Below are the code and all the weights of a small trained network. Each question names an input and a class and asks about switching units off, where a switched-off unit gives its printed mean instead of its output.

import numpy as np


def w(rows, s, z=0):
    codes = np.array(rows[::2]) - 128.0
    scale = np.full(codes.shape[1], s)
    scale[-1] = z or s
    return codes * scale


def f(y):
    return np.maximum(y, 0)


def log_softmax(a):
    a = a - a.max(-1, keepdims=True)
    return a - np.log(np.exp(a).sum(-1, keepdims=True))


def net(x, mask):
    res = np.array(x, float).reshape(1, 7) / 4 @ E
    y = f(res @ A[0][:, :-1].T + A[0][:, -1])
    res = res + np.where(mask, y, B[0][:, -1]) @ B[0][:, :-1]
    return log_softmax(res[-1] @ U[:, :-1].T + U[:, -1])


A, B = {}, {}
E = w([
[117,141,145,116,114,128,127,130],'x0',
[120,132,130,122,124,128,123,126],'x1',
[144,184,97,115,109,243,58,189],'x2',
[101,123,191,243,69,146,62,52],'x3',
[163,91,92,156,160,127,128,128],'x4',
[66,156,153,189,255,90,109,214],'x5',
[192,249,54,165,177,61,108,64],'x6',
],0.0094)
A[0] = w([
[63,5,165,99,121,178,121,187,83],'n1',
[134,124,113,77,150,115,130,142,2],'n2',
[148,180,76,110,139,117,153,115,101],'n3',
[98,142,148,162,173,107,101,176,60],'n4',
[101,93,160,129,144,35,152,85,39],'n5',
[129,188,92,136,142,254,45,169,36],'n6',
[92,93,152,128,146,53,158,80,79],'n7',
[120,153,135,197,100,141,96,67,22],'n8',
[161,213,106,162,144,91,110,101,79],'n9',
[141,149,127,126,132,182,85,153,31],'n10',
[174,105,95,83,55,143,135,57,64],'n11',
[99,94,155,118,134,132,103,145,96],'n12',
[156,144,80,6,176,115,163,180,24],'n13',
[35,146,155,182,219,96,91,203,60],'n14',
[100,95,126,112,136,85,106,122,30],'n15',
[98,111,167,231,109,159,53,79,39],'n16',
[96,122,102,112,127,106,155,119,71],'n17',
[162,242,95,125,151,77,88,75,119],'n18',
[163,108,126,79,82,154,110,76,35],'n19',
],0.014,0.0023)
B[0] = w([
[207,93,206,173,132,169,145,216,249],'n1',
[78,140,114,135,140,138,96,144,164],'n2',
[142,119,177,101,116,147,143,160,186],'n3',
[158,126,104,81,147,162,125,73,193],'n4',
[123,181,96,211,115,76,160,125,201],'n5',
[130,183,93,213,78,30,179,105,231],'n6',
[130,176,114,179,70,59,143,126,198],'n7',
[55,111,115,83,156,104,113,171,193],'n8',
[185,99,190,146,125,144,145,169,210],'n9',
[126,159,136,180,138,84,146,101,170],'n10',
[159,147,94,67,141,197,123,44,217],'n11',
[160,81,131,159,146,130,138,130,164],'n12',
[1,118,111,93,169,82,70,153,245],'n13',
[164,120,88,34,103,201,114,20,254],'n14',
[134,150,113,161,162,107,143,137,149],'n15',
[20,128,120,67,175,106,82,190,229],'n16',
[93,164,142,127,90,133,106,135,150],'n17',
[182,68,175,180,122,187,140,181,238],'n18',
[169,108,108,95,131,149,119,48,191],'n19',
],0.018,0.017)
U = w([
[174,82,213,160,109,188,164,214,154],'0',
[153,155,78,68,103,196,139,39,205],'1',
[2,132,121,91,151,116,84,203,121],'2',
[129,234,93,218,63,58,206,112,2],'3',
],0.0073,0.00083)

Each question gives the input, the list of numbers given to net, and the class t.
The units are the neurons (one row each of A and B). Each row of codes is followed by its name. A weight is (code - 128) times the scale printed after its matrix; where a second scale follows, it is the last column's (A, B and U).
mask holds one flag per neuron, in row order. A switched-off neuron (its flag False) gives its mean, the last column of its row in B, instead of its output. The means were averaged over made-up inputs and are rounded, as every weight is.
A unit's drop is (log p(t) with every unit on - log p(t) with that unit switched off) / (log p(t) with every unit on - log p(t) with every unit switched off).
The circuit of an input: a set's keep is (log p(t) with only the set's units on - log p(t) with every unit switched off) / (log p(t) with every unit on - log p(t) with every unit switched off). Starting from the 12 units with the biggest drops (on a tie, the unit counted first), units are removed one at a time, each time the one whose removal leaves the highest keep (on an exact tie, the one counted first), for as long as the keep stays at least 0.8.
circuit, biggest first: the units of the circuit, biggest drop first
unit that matters most: the unit with the biggest drop
top k neurons: the k neurons with the biggest drops, biggest first
drop when u is switched off: that unit's drop, to one decimal
input [3,-4,-1,8,8,1,4], class 2: circuit, biggest first => [n16]
input [-1,7,-5,0,-8,0,4], class 3: top 3 neurons => [n1 n5 n7]
input [5,-1,-3,-7,0,8,-5], class 1: top 3 neurons => [n14 n16 n4]
input [-1,-4,-3,1,0,5,5], class 0: top 2 neurons => [n18 n9]
input [0,1,-6,-2,2,6,4], class 1: top 3 neurons => [n14 n6 n4]
input [-3,4,-1,8,5,8,-5], class 1: top 2 neurons => [n14 n13]
input [7,0,-8,7,-5,-4,-3], class 3: top 2 neurons => [n5 n7]
input [-8,-6,4,-6,0,-6,7], class 0: top 2 neurons => [n18 n14]
input [0,5,8,-6,-6,-1,-2], class 3: top 2 neurons => [n6 n16]
input [-4,-6,-6,0,8,-1,6], class 0: top 3 neurons => [n18 n6 n9]
input [7,5,-5,5,6,-4,0], class 2: top 4 neurons => [n6 n14 n16 n8]
input [0,-2,5,8,-1,-7,5], class 2: top 3 neurons => [n16 n8 n14]
input [-4,7,5,0,-4,-1,3], class 3: top 2 neurons => [n6 n1]
input [5,-5,-3,0,4,8,4], class 1: circuit, biggest first => [n14]
input [-5,8,6,4,4,8,8], class 0: top 4 neurons => [n18 n9 n11 n19]
input [5,4,-5,5,-4,5,2], class 1: top 3 neurons => [n14 n13 n6]
input [-2,7,5,-3,-4,-4,-2], class 3: top 2 neurons => [n14 n6]
input [7,-3,1,3,-2,-6,8], class 0: drop when n14 is switched off => 0.0
input [-1,7,7,2,5,8,-1], class 1: drop when n4 is switched off => 0.1
input [3,-4,0,-7,7,-2,-3], class 2: unit that matters most => n13
input [8,2,-4,7,-1,-6,1], class 2: drop when n14 is switched off => 1.5
input [-8,7,5,7,-2,8,5], class 1: drop when n14 is switched off => 5.9
